Below is a small trained network, with its code and all its weights. Each question gives an input and a class and asks what happens when units are switched off, that is, made to give their printed mean instead of their output.

import numpy as np


def w(rows, s, z=0):
    codes = np.array(rows[::2]) - 128.0
    scale = np.full(codes.shape[1], s)
    scale[-1] = z or s
    return codes * scale


def f(y):
    return np.maximum(y, 0)


def log_softmax(a):
    a = a - a.max(-1, keepdims=True)
    return a - np.log(np.exp(a).sum(-1, keepdims=True))


def net(x, mask):
    res = np.array(x, float).reshape(1, 5) / 4 @ E
    y = f(res @ A[0][:, :-1].T + A[0][:, -1])
    res = res + np.where(mask, y, B[0][:, -1]) @ B[0][:, :-1]
    return log_softmax(res[-1] @ U[:, :-1].T + U[:, -1])


A, B = {}, {}
E = w([
[156,129,156,132,144],'x0',
[183,35,49,176,177],'x1',
[195,129,217,146,205],'x2',
[227,142,185,150,162],'x3',
[113,214,130,254,168],'x4',
],0.0086)
A[0] = w([
[152,39,69,131,190,2],'neuron 0',
[49,110,126,134,130,62],'neuron 1',
[105,171,103,217,178,32],'neuron 2',
[120,69,72,111,233,36],'neuron 3',
[126,234,55,19,148,177],'neuron 4',
[80,235,174,222,96,68],'neuron 5',
[110,109,110,127,69,94],'neuron 6',
[97,83,219,166,190,233],'neuron 7',
[167,22,172,30,99,77],'neuron 8',
[84,26,166,128,101,11],'neuron 9',
[166,5,11,166,230,80],'neuron 10',
[68,155,105,32,204,67],'neuron 11',
[108,60,165,46,92,24],'neuron 12',
[88,152,111,165,17,207],'neuron 13',
[123,204,159,75,68,33],'neuron 14',
[69,133,89,131,128,104],'neuron 15',
[160,70,103,12,130,67],'neuron 16',
[33,161,127,182,190,105],'neuron 17',
[73,224,230,61,123,40],'neuron 18',
[161,106,142,155,72,234],'neuron 19',
[130,105,1,132,74,227],'neuron 20',
],0.0086,0.0054)
B[0] = w([
[104,182,92,105,214,174],'neuron 0',
[148,167,102,164,61,155],'neuron 1',
[175,98,68,217,29,182],'neuron 2',
[224,159,58,81,110,167],'neuron 3',
[64,57,154,94,129,200],'neuron 4',
[196,65,40,122,90,228],'neuron 5',
[182,114,95,122,139,163],'neuron 6',
[123,43,170,68,51,223],'neuron 7',
[189,133,140,254,27,213],'neuron 8',
[120,192,126,145,122,146],'neuron 9',
[82,201,72,40,207,245],'neuron 10',
[122,117,133,158,149,154],'neuron 11',
[182,178,12,180,13,177],'neuron 12',
[140,79,158,88,99,232],'neuron 13',
[116,234,32,121,247,175],'neuron 14',
[138,151,125,163,109,171],'neuron 15',
[161,157,150,249,102,200],'neuron 16',
[199,111,175,152,55,194],'neuron 17',
[110,210,63,60,154,216],'neuron 18',
[125,39,214,71,130,191],'neuron 19',
[180,62,202,88,181,254],'neuron 20',
],0.0068,0.0087)
U = w([
[123,129,90,255,53,3],'0',
[85,49,187,49,109,249],'1',
[77,215,79,28,161,31],'2',
[88,59,180,79,106,203],'3',
],0.0081,0.0045)

Each question gives the input, the list of numbers given to net, and the class t.
The units are the neurons (one row each of A and B). Each row of codes is followed by its name. A weight is (code - 128) times the scale printed after its matrix; where a second scale follows, it is the last column's (A, B and U).
mask holds one flag per neuron, in row order. A switched-off neuron (its flag False) gives its mean, the last column of its row in B, instead of its output. The means were averaged over made-up inputs and are rounded, as every weight is.
A unit's drop is (log p(t) with every unit on - log p(t) with that unit switched off) / (log p(t) with every unit on - log p(t) with every unit switched off).
The circuit of an input: a set's keep is (log p(t) with only the set's units on - log p(t) with every unit switched off) / (log p(t) with every unit on - log p(t) with every unit switched off). Starting from the 12 units with the biggest drops (on a tie, the unit counted first), units are removed one at a time, each time the one whose removal leaves the highest keep (on an exact tie, the one counted first), for as long as the keep stays at least 0.8.
units of the circuit, in order: the units of the circuit, biggest drop first
most important unit: the unit with the biggest drop
top k neurons: the k neurons with the biggest drops, biggest first
drop when u is switched off: that unit's drop, to one decimal
input [-4,5,-1,1,-5], class 0: units of the circuit, in order : neuron 8
input [-8,7,-4,-6,7], class 3: top 3 neurons : neuron 20; neuron 10; neuron 8
input [3,2,-3,-3,-7], class 0: top 3 neurons : neuron 8; neuron 16; neuron 12
input [0,-5,6,5,-8], class 0: units of the circuit, in order : neuron 8; neuron 12
input [7,-8,-6,-7,-6], class 2: top 2 neurons : neuron 14; neuron 18
input [0,-4,-5,-8,-5], class 0: top 2 neurons : neuron 12; neuron 16
input [-2,-2,-4,5,-4], class 0: top 4 neurons : neuron 8; neuron 7; neuron 10; neuron 16
input [-1,-8,-2,3,-7], class 2: top 3 neurons : neuron 18; neuron 14; neuron 2
input [-4,4,0,-2,-2], class 2: top 2 neurons : neuron 10; neuron 7
input [6,4,-6,-1,4], class 1: units of the circuit, in order : neuron 20; neuron 8
input [-5,2,-6,4,4], class 1: top 4 neurons : neuron 8; neuron 20; neuron 16; neuron 12
input [2,6,-4,-6,1], class 2: top 3 neurons : neuron 10; neuron 7; neuron 0
input [-7,5,-5,-3,-7], class 0: top 4 neurons : neuron 16; neuron 8; neuron 12; neuron 7
input [-1,2,-5,-7,-5], class 0: top 3 neurons : neuron 12; neuron 16; neuron 8
input [-5,-7,-4,-1,-1], class 2: most important unit : neuron 14
input [4,8,-5,3,-6], class 2: top 2 neurons : neuron 10; neuron 0
input [7,-4,0,8,-7], class 0: drop when neuron 20 is switched off : 0.1
input [1,8,1,8,-5], class 2: drop when neuron 10 is switched off : 1.1
input [4,-6,6,-5,-8], class 0: drop when neuron 8 is switched off : 0.3
input [1,3,-8,1,3], class 1: most important unit : neuron 20
